The rows lie along a hidden order. The number after each row says roughly how far along it the row is, from 0 to 15. A new part has a new order.
In the rows, zero is written as 128.
[174 119 126 128 120 145 144 146 148 161 125  93 135 121 156 106 135 147
 158 106 120 165  98  53 115 116 146 171 136 109 148 129 117 101 148 171
 121 114 228 238 109 169 181 127 118 116 113 103 167 139 125 139 142 116
 164 134 122 154 140 126  87 124 142 138 111 133 113 100 138 112 193 149
 131 124 150 146 154 113 143 161 145 137 140  92 143 125 114 117  96 107
 165 130 149]  9
[201 155  98 103 131 127 141 138  19 133 124 186 137 123 119 126 189  77
 173 106 145 141 101 156  99 146 170 154  86 127 110 113 147 101 117 147
 152 140 202 181 112 144 170 102 124 122 135 142 171  89 142 143 138 154
 134 128 146 135 139 135  98 122  96 144 113 117 140 173 127 109 236 131
 133 119 110 154 152 103 149 167 130 116 134 121 151 106 143 164 133 124
 194 190 142]  0
[172 112 137 113 128 150 165 149  74 145 126  99  98 114 146 135 155 182
 167 128 167 157  93  78 130 121 132 157 117 132 143 134 119 124 139 168
 138 154 141 193 135 172 197 133 114 117 141 106 162 133 135 141 113 127
 159 122 118 144 109 121  52 138 126 155 157 183 117 125 138 128 159 144
 122 101 129 145 162 108 102 167 134 127 139  99 113 133 112 130  88  90
 155 151 147]  0
[157 139 115 125 131 135 105 139 137 113 117 130 115 121 115 131 126  92
 144 145 131 151 144  79 125 153 128 132 120 112 114 138 152 129 131 118
 141 111 112 185 158 144 137 113 119 111 126 156 138  98 143 110 115 156
 152 169 113 118 130 121 195 131 111 133 108 120 122 155 136 156 172 141
  72 126 142 143 144 154 135 124 145 140 112 120 121 119 115 133 140 106
 143 127 146]  5
[115 154 103  90 137 148 149 126 173 150 120 178 134 115 120 122 147  81
 137 128 127 182 136 104 117 186 116 191  94 104 144 133 144 141 136  91
 163 162 116 217 136 165 131 102 135 164 109 156  87 116 129 102  91 143
 115 166 151 117 102 131 160 106  81 155 167 150 133 184 119 156 198 107
  38 123 156  91 160 126 157 147 145 113 117 127 159 159 115 159 146  77
 167 184 167]  4
[164 170 124  96 125 129 102 132  92 132 121 116 121 115 120 113 128  79
 160 109 167 165 117  48 111  97 141 164 112 119 130 142 116 118 139 147
 160 149 200 216 165 152 206 132 123 113 110 154 165  98 131 123  99 145
 117 134 140 138 102 113  57 108  93 147 144 140 110 152 121 162 196 150
  60 124 136 117 189 156 141 157 117 133 145  97 149 115 121 144 102 103
 174 153 144]  3
[111 163 140  75 145 124 145 121  19 143 133 148 112 112 145 137 182  87
 144 122 191 158 116 149 132 170 142 196 106 154 124 125 109 124 119 129
 130 206 148 112 144 134 174 132 133 149 163 108  85 114 138 123  80 140
 123 121 155 146 118 134   1 121 101 124 176 161 139 158 120 128 138 121
 102 102 117  86 161  94  90 135 113 115 138 111 140 136 143 154 116  86
 146 169 150]  13
[ 94 157 151  81 140 135 143 120  77 151 134 136 108 106 152 134 176  74
 148 143 190 184 121 138 155 186 115 202 109 157 140 151 107 143 121 107
 119 205  99 153 161 147 148 126 136 153 169 119  79 143 137 101  57 146
 135 119 143 136 113 130   1 110 114 129 187 174 132 167 119 139 150 106
  77 101 135  80 169  82 113 124 113 112 132 105 138 155 141 135 120  75
 131 130 155]  13
[132 132 134  93 145 154 112 135 132 111 117 129  95 104 111 147 130  59
 157 159 177 146 138  40 148 200 121 129 109 125 127 172 139 149 132 112
 152 169  51 209 164 177 134 120 121 122 139 137 103 104 148  87  59 159
 168 183 106 116 101 112 171 125  72 153 163 182 120 196 131 177 181 137
  37 120 137 105 170 142 103 130 138 139 116 114 114 135 111 137 121  79
 137 125 146]  15
[121 160 142  88 117 147 110 128 143 112 126 145  99 118 145 134 167  32
 149 157 188 149 140  72 155 216 127 217  99 129 134 167 163 147 138  99
 133 177  61 187 161 151 176  97 116 147 150 141  95 105 147  92  71 142
 202 181 140 117 125 124  41 126 117 142 160 143 118 205 129 167 200 123
  30 108 158  89 181  75 133 137 157 141 112 102 141 143 138 134 138  57
 142 134 165]  15

[135 121 134 118 129 160 137 150 121 121 118 165 123 144 133 127 125 122
 143 109 129 124 125 159 120 129 124 136]  4
[221 129 128 126 113 135 119 120 123 130 117 143 130 119 133 145 117 142
 140 133  98 125 128  38 169 116 145 150]  8
[ 68 131 124  78 114  92 130 107 119 131 101 117 123  98 129 151 121 113
 108 140 194 126 127  72 151 113 111 240]  11
[ 57 123 130 106 113 106 133 107 130 114 107 126 115 129 132 142 119  96
 148 140 173 145 127  48 151 123 110 211]  2
[ 60 128 127 116 112  99 131 119 123 116 101 135 117 117 135 139 122 103
 146 100 114 137 125  73 127 107 104 255]  0
[130 129 130 128 108  93 127 110 131 128 127 128 127 125 133 145 119 135
 131 148 135 140 129  53 161 111 127 134]  8
[177 129 128 125 108 111 120 113 127 128 122 137 128 122 134 146 118 137
 136 139 114 134 128  38 167 112 135 157]  7
[255 132 128 106 140 167 114 133 126 142 100 122 138  95 120 140 129 124
 123 154 113 103 127  69 173 129 148 143]  14
[ 43 122 133 104 130 112 139 123 132 120 115 120 119 137 125 132 130  95
 130 154 194 138 127 119 135 128 108 167]  5
[160 127 127 103 125 155 129 143 112 131 108 158 127 119 133 135 122 135
 124  98 124 111 124 143 126 120 129 186]  9
[163 129 130  99 130 140 133 135 124 140 125 133 134 125 125 136 127 143
 100 150 174 112 128 164 145 125 138  98]  15
[ 36 129 127 115 116  86 136 119 128 119 109 124 119 122 132 134 129 104
 133 112 132 136 125 112 120 107 102 255]  2
[145 121 131 116 124 156 130 140 118 119 101 166 120 127 135 136 119 113
 156  98 114 126 124 101 130 124 118 198]  2
[ 87 132 123 104 106  91 128 110 120 125 112 129 123 112 134 145 119 132
 121 114 130 127 126  75 139 104 122 252]  7
[ 41 119 135  96 128 124 146 135 127 120 119 142 118 143 129 134 127 102
 125 142 216 135 126 161 125 131 106 144]  6
[144 129 128 139 124 126 116 111 142 117 109 104 126 123 124 127 132 102
 160 149  81 137 127  21 160 125 136 199]  2
[ 77 130 129 105 137 115 138 139 128 131 117 124 127 121 124 125 138 113
 107 128 143 119 125 185 111 119 111 174]  9
[154 132 126 104 147 148 123 142 127 136  93 122 131  94 119 127 139 103
 119 131 115 107 124 127 132 124 125 202]  10
[122 123 127  95 107 141 136 136 103 125 117 178 121 132 142 145 109 149
 125  81 145 121 124 146 123 115 122 201]  7
[131 130 128  87 129 125 131 126 124 139 111 121 131 109 124 141 128 127
  99 156 190 114 127 130 150 123 127 149]  15
[ 66 116 135  82 127 145 144 139 116 121 104 163 114 133 132 141 117  97
 131 130 227 130 125 143 131 134 104 159]  6
[151 135 122 128 115 112 121 120 126 127 115 120 131 112 130 133 128 139
 129 111  65 122 125  76 139 106 137 232]  6
[140 129 125 115 109 123 130 128 113 126 121 154 125 130 137 138 117 150
 128  90 100 122 125 119 131 109 131 210]  6
[ 89 122 131 126 110 129 139 138 118 115 125 171 118 152 140 132 118 132
 148  84 113 135 125 143 113 117 117 185]  0
[ 41 130 125  94 104  74 137 110 120 127 125 129 122 125 135 142 119 140
 106 123 174 133 127 116 133 106 115 222]  9
[  1 123 129  87 109  79 149 121 116 118 112 146 112 129 137 143 118 106
 116 107 213 139 126 152 110 110  86 241]  4
[ 75 127 131 121 129 107 130 115 142 119 110 102 122 124 123 130 134  89
 141 160 146 138 127  72 146 125 116 182]  3
[138 124 129 125 114 141 123 115 130 114 116 137 122 138 132 135 119 120
 160 130 113 138 127  42 157 128 135 178]  2
[ 84 132 126 108 139 107 127 127 132 130  95  97 127  95 120 132 140  87
 119 135 131 120 125 109 129 116 109 233]  7
[225 127 129 119 116 148 122 130 120 134 125 154 131 128 134 144 117 152
 131 129 114 120 127  79 163 120 147 125]  10
[227 127 130 110 123 157 125 134 118 136 117 152 133 123 131 143 118 148
 124 134 129 114 127 102 161 125 147 118]  13
[137 119 133  99 135 164 134 146 120 122  99 156 120 124 129 136 122  99
 143 125 163 123 125 124 135 134 116 162]  5
[107 127 128 130 117 117 129 132 127 116 112 142 121 131 134 131 126 116
 152  97  79 134 125  92 124 111 117 234]  0
[ 96 131 127  87 125 105 131 117 125 136 110 111 129 106 124 142 127 120
  99 154 185 119 128 116 147 117 120 181]  13
[ 89 121 130  81 119 142 144 145 104 128 117 176 120 132 137 141 115 137
 111  94 197 117 124 197 112 123 112 170]  10

Next part:
[ 74 123 156 168 126 120 141 120 146 116 161 121 127 124  43  59 122  91
 126 106 177 118 142 135 116 109 148 144 141 136 143 133 142 118 140 109
 123 130 100 167 135  68 155 131 124 165 127 150 161 209 132  74  63 165
 131 111 134 110 131 113 119 145 133 128 120 137 139 116 126 170 105 123]  8
[ 42 100 118 170 160 133 118 122 138 139 149 140 100  99 118  36 122 104
 113 112  89  89 150 149 115  79 155 192 155 171 141 122 139 123 124  98
 120 129 105 152 139  88 107 122 112 169 110 155 121 163 132 132  81 142
 131 104 107 121 156 170 115 130 130 126 127 173  65 118 131 161  97 252]  10
[145 121  57 159 108 110 138 129 137 110 127 117 154 119  26 116 134 121
 132  94 145 145 129 132 119 122 141 132 146 135 127 137 125 123 125 166
 126 121 110 152 105  90 145 129 127  60 130 124  85 147 132 105  73 130
 127 127 178 108 124  91 132 154 126 125 134 143 152 145 125 152 102 110]  9
[110 162 255  87 125 134 139 118 144 138 165 127 104 152 132  99 122 100
 124 108 255 126 115 110 135 165 142 109 109 100 144 130 142 127 151  75
 126 143 111 128 168 105 144 134 134 245 142 142 255 204 120 105 145 159
 130 115 151 130 119 123 150 123 139 139 125 115 144 123 129 129 136  39]  0
[151 141  95 103 112 126 148 126 148 125 141 113 120 127  69 152 126 149
 143 127 115 135 124 133 118 111 135 110 145 138 132 140 135 118 141 127
 122 117  94 152 134  95 158 127 144  89 137 149 136 147 134 101  99 155
 135 120 130 113 117  94 131 137 158 130 149 105 194 161 126 172 130  85]  3
[115 112 112 173 113 111 136 134 118 111 115 139 145 106  58 105 131 108
 126  84 114 132 141 142 126 123 140 140 145 106 123 126 125 129 112 180
 130 126 151 130  81 123 115 136 113  71 122 106  38 154 134 102  70 122
 130 135 148 103 123 119 127 161  83 122 125 161 108 128 125 121 114 151]  12
[119 144 120  89 139 125 125 124 130 155 137 148 108 136 172 115 132  93
 117 108 195 111 120 111 135 145 142 135 128 125 131 127 135 133 138 119
 125 137 129 109 154 104  97 131 119 189 129 124 172 120 121 170 166 120
 126 108 169 139 128 160 161 120 131 134 150 148  85 123 131 120 152 126]  4
[162 144 126  88 128 112 121 127 124 145 122 136 118 145 183 118 140 106
 120 129 190 137 118 105 140 165 129 117 115 107 128 128 125 137 136 129
 131 139 145 100 145 126 119 134 126 166 130 116 155  95 117 169 169 111
 117 121 151 152 130 145 158 117 125 134 144 135 118 115 131 102 157 117]  3
[ 72 140 238  81 156 128 106 127 121 164 108 171  91 161 254 100 145  89
 112 116 149 131 114 129 149 151 128 170 106 104 110 117 133 138 127 135
 139 151 143  84 126 137  72 127 121 203 120 122 148  58 119 180 164 123
 121 123   1 160 129 165 166 104 132 129 154 159  64 122 131  77 159 162]  0
[118 114  76 202 121 135 153 130 132 104 140 117 155 101   8 112 113 110
 132  88  99 106 152 143 113  93 148 120 152 154 152 132 129 121 119 152
 121 111 111 160 102  89 119 126 114  71 129 127  75 211 139  85  82 125
 144 130 207  94 127 127 112 157 104 126 113 145 107 128 125 168  98 127]  15
[115 110  42 184 131 126 140 135 125 112 115 134 150 107  48 126 125 119
 129  81  81 120 141 147 118  97 147 150 157 156 131 132 124 126 109 184
 124 112 118 145  87 108  90 123 110  44 122 119  39 144 137 122  77 114
 138 125 172 104 126 125 127 156 103 122 132 165  87 144 127 143 100 155]  14
[139 131  73 114 124 120 131 129 130 139 126 137 130 120 112 128 133 118
 123  98 145 124 124 121 131 131 143 135 141 133 129 131 125 131 126 148
 126 128 125 121 127 109 103 130 121 119 127 119 114 125 126 151 128 114
 125 120 196 119 130 135 149 138 119 130 145 154 103 136 130 127 131 134]  7
[162 147  99  84 129 131 127 123 145 144 144 126 117 124 142 132 124 115
 132 131 152 120 119 112 122 132 142 117 137 136 134 130 133 126 146  93
 123 125 101 138 154 101 144 130 135 154 133 146 182 134 125 144 142 132
 127 114 173 133 134 141 153 120 160 135 150 115 148 136 131 155 143 134]  3
[161 152 180 134 111 114 137 128 115 119 127 137 135 141 117 107 131  74
 128 102 211 141 130 113 138 168 133  98 115  82 129 122 130 136 135 152
 133 139 157 117 110 129 129 144 117 159 134 108 147 152 123 115 132 123
 123 136 160 130 118 136 154 132 102 132 124 132 120 100 127  98 149 104]  7
[151 144  97 101 117 129 140 125 151 132 140 118 127 124  84 142 129 139
 139 125 122 133 124 132 118 114 137 121 142 136 130 138 134 121 141 117
 123 117  89 149 133  91 151 127 143  91 135 150 159 144 131 117 101 146
 134 120 150 120 122 107 139 132 160 131 149 109 184 157 128 166 132 111]  3
[110 113  69 127 132 124 128 126 145 135 142 127 115 106  95  99 127 136
 124 122  92 113 137 133 116  96 143 147 153 156 144 133 133 123 132 113
 121 120  97 142 140  92 129 126 129 129 122 148 122 148 130 129  95 138
 128 111 131 119 142 135 125 135 140 128 144 141 135 140 129 163 120 173]  7
[173 146 120  87 120 113 123 127 126 142 128 132 129 145 162 126 140 110
 122 124 209 143 115 106 138 168 130 113 114 106 128 130 124 135 138 125
 131 140 144 105 144 124 128 135 127 170 132 117 168 101 116 161 166 113
 115 125 167 146 130 137 158 118 130 135 143 134 134 119 131 105 150 103]  2
[132 140  77  94 140 129 125 125 133 152 137 141 111 126 176 127 129 107
 123 114 136 109 120 116 127 129 144 134 145 142 133 128 131 131 137 114
 123 128 116 122 159 101 107 129 124 164 127 132 155 114 124 165 158 121
 127 110 182 133 133 156 155 121 136 133 152 145  99 133 132 140 150 151]  5
